Below is a small trained network, with its code and all its weights. Each question gives an input and a target symbol and asks what happens when units are switched off, that is, made to give their printed mean instead of their output.

import numpy as np


def w(rows, s, z=0):
    codes = np.array(rows[::2]) - 128.0
    scale = np.full(codes.shape[1], s)
    scale[-1] = z or s
    return codes * scale


def f(y):
    return y / 2 * (1 + np.tanh(0.7978845608 * (y + 0.044715 * y**3)))


def softmax(a):
    e = np.exp(a - a.max(-1, keepdims=True))
    return e / e.sum(-1, keepdims=True)


def log_softmax(a):
    a = a - a.max(-1, keepdims=True)
    return a - np.log(np.exp(a).sum(-1, keepdims=True))


def net(x, mask):
    ids = ['Ψαγζλμξτφ'.index(c) for c in x.split()]
    T = len(ids)
    res = E[ids] + P[:T]
    u = 0
    for l in range(2):
        q, k, v = (res @ M[l].T for M in (Q, K, V))
        z = softmax(np.where(np.tri(T) > 0, q @ k.T / 3**0.5, -1e9)) @ v
        res = res + np.where(mask[u], z, O[l][:, -1]) @ O[l][:, :-1]
        u += 1
        y = f(res @ A[l][:, :-1].T + A[l][:, -1])
        res = res + np.where(mask[u : u + 8], y, B[l][:, -1]) @ B[l][:, :-1]
        u += 8
    return log_softmax(res[-1] @ U[:, :-1].T + U[:, -1])


Q, K, V, O, A, B = {}, {}, {}, {}, {}, {}
E = w([
[109,115,129],'Ψ',
[153,138,50],'α',
[77,228,219],'γ',
[124,136,183],'ζ',
[127,194,127],'λ',
[26,197,74],'μ',
[84,61,170],'ξ',
[240,45,194],'τ',
[178,102,7],'φ',
],0.019)
P = w([
[166,209,25],'0',
[134,147,255],'1',
[111,184,229],'2',
[161,114,191],'3',
[145,123,167],'4',
[150,101,150],'5',
[139,112,139],'6',
[133,108,144],'7',
[132,112,166],'8',
[124,101,172],'9',
],0.0076)
Q[0] = w([
[110,177,129],'0.h1',
[126,144,136],'0.h1',
[3,101,55],'0.h1',
],0.007)
K[0] = w([
[34,151,75],'0.h1',
[170,152,122],'0.h1',
[1,79,87],'0.h1',
],0.0087)
V[0] = w([
[155,175,14],'0.h1',
[151,180,176],'0.h1',
[38,2,103],'0.h1',
],0.0081)
O[0] = w([
[77,6,160,181],'0.h1',
[127,92,153,184],'0.h1',
[155,228,111,1],'0.h1',
],0.014,0.0057)
A[0] = w([
[36,179,223,83],'0.n1',
[34,188,130,24],'0.n2',
[253,24,215,30],'0.n3',
[81,155,232,6],'0.n4',
[181,183,222,85],'0.n5',
[75,210,91,111],'0.n6',
[219,74,75,84],'0.n7',
[132,139,122,8],'0.n8',
],0.0074,0.0022)
B[0] = w([
[196,55,68,251],'0.n1',
[154,175,82,170],'0.n2',
[50,254,70,254],'0.n3',
[217,102,61,203],'0.n4',
[47,94,68,165],'0.n5',
[130,173,178,139],'0.n6',
[246,162,202,166],'0.n7',
[108,177,106,104],'0.n8',
],0.0061,0.0054)
Q[1] = w([
[142,79,166],'1.h1',
[178,53,52],'1.h1',
[252,142,103],'1.h1',
],0.014)
K[1] = w([
[126,157,117],'1.h1',
[79,1,116],'1.h1',
[114,108,156],'1.h1',
],0.016)
V[1] = w([
[180,74,107],'1.h1',
[29,94,246],'1.h1',
[51,145,2],'1.h1',
],0.011)
O[1] = w([
[190,148,5,162],'1.h1',
[78,79,190,248],'1.h1',
[40,163,95,253],'1.h1',
],0.015,0.0065)
A[1] = w([
[187,110,222,122],'1.n1',
[235,192,255,56],'1.n2',
[162,17,134,160],'1.n3',
[182,52,78,115],'1.n4',
[128,171,160,132],'1.n5',
[66,113,86,1],'1.n6',
[159,133,54,142],'1.n7',
[43,164,151,90],'1.n8',
],0.0092,0.0095)
B[1] = w([
[180,157,61,140],'1.n1',
[92,116,35,155],'1.n2',
[255,127,169,227],'1.n3',
[171,178,160,164],'1.n4',
[219,18,127,129],'1.n5',
[234,167,110,186],'1.n6',
[39,144,144,178],'1.n7',
[168,161,143,255],'1.n8',
],0.0078,0.0094)
U = w([
[129,97,131,1],'Ψ',
[105,1,51,11],'α',
[182,107,152,156],'γ',
[153,124,159,118],'ζ',
[102,12,152,183],'λ',
[45,164,170,245],'μ',
[153,229,222,134],'ξ',
[164,162,120,161],'τ',
[100,68,42,38],'φ',
],0.0071,0.0022)

Each question gives the input, a string of symbols that net reads in full, and the target symbol t.
The units are the heads (3 rows each of Q, K, V and O) and the neurons (one row each of A and B). Each row of codes is followed by its name. A weight is (code - 128) times the scale printed after its matrix; where a second scale follows, it is the last column's (O, A, B and U).
mask holds one flag per unit, layer by layer, with each layer's heads first. A switched-off unit (its flag False) gives its mean, the last column of its rows in O or B, instead of its output. The means were averaged over made-up inputs and are rounded, as every weight is.
A unit's drop is (log p(t) with every unit on - log p(t) with that unit switched off) / (log p(t) with every unit on - log p(t) with every unit switched off).
The circuit of an input: a set's keep is (log p(t) with only the set's units on - log p(t) with every unit switched off) / (log p(t) with every unit on - log p(t) with every unit switched off). Starting from the 12 units with the biggest drops (on a tie, the unit counted first), units are removed one at a time, each time the one whose removal leaves the highest keep (on an exact tie, the one counted first), for as long as the keep stays at least 0.8.
circuit, biggest first: the units of the circuit, biggest drop first
most important unit: the unit with the biggest drop
k most important neurons: the k neurons with the biggest drops, biggest first
k most important neurons of layer l: the k neurons of layer l with the biggest drops, biggest first
input φ γ ζ α φ λ α, target φ: circuit, biggest first -> 1.h1
input λ γ λ λ λ λ, target λ: circuit, biggest first -> 0.h1, 1.h1
input λ λ μ μ ζ, target μ: circuit, biggest first -> 1.h1, 0.h1, 0.n2
input λ λ γ λ λ λ φ, target λ: circuit, biggest first -> 0.h1, 1.h1, 0.n1, 0.n4
input φ ζ γ α, target φ: circuit, biggest first -> 1.h1, 0.n3
input γ γ λ φ τ λ λ λ α, target γ: 2 most important neurons of layer 1 -> 1.n3, 1.n4
input ζ μ μ λ, target μ: 3 most important neurons -> 0.n1, 1.n3, 0.n7
input φ γ μ, target φ: 4 most important neurons -> 0.n1, 0.n3, 0.n4, 0.n2
input γ μ λ φ, target γ: 3 most important neurons -> 0.n7, 1.n3, 1.n4
input φ μ λ, target φ: circuit, biggest first -> 1.h1, 0.n1, 0.h1, 0.n4
input μ ξ λ τ μ α, target μ: circuit, biggest first -> 0.h1, 1.h1
input γ γ Ψ ζ λ λ ζ ξ μ, target ξ: circuit, biggest first -> 0.h1, 0.n6
input γ ξ λ, target γ: circuit, biggest first -> 1.h1, 0.n3, 0.h1
input γ τ γ τ μ φ ζ ζ φ, target γ: most important unit -> 1.h1
input φ φ λ λ φ μ λ τ α γ, target φ: circuit, biggest first -> 1.h1, 0.n1, 0.h1, 0.n4
input γ γ λ μ λ γ, target γ: 2 most important neurons -> 0.n4, 0.n1
input γ τ ξ α, target γ: circuit, biggest first -> 1.h1, 1.n3
input γ λ ξ λ μ λ Ψ φ λ γ, target γ: 2 most important neurons -> 0.n1, 0.n4
input λ φ λ, target λ: 2 most important neurons of layer 0 -> 0.n1, 0.n4
input ζ γ Ψ τ, target τ: most important unit -> 0.h1
input μ γ ξ, target μ: 3 most important neurons -> 0.n1, 0.n4, 0.n7
input λ φ λ γ ξ α, target λ: 2 most important neurons of layer 0 -> 0.n3, 0.n1
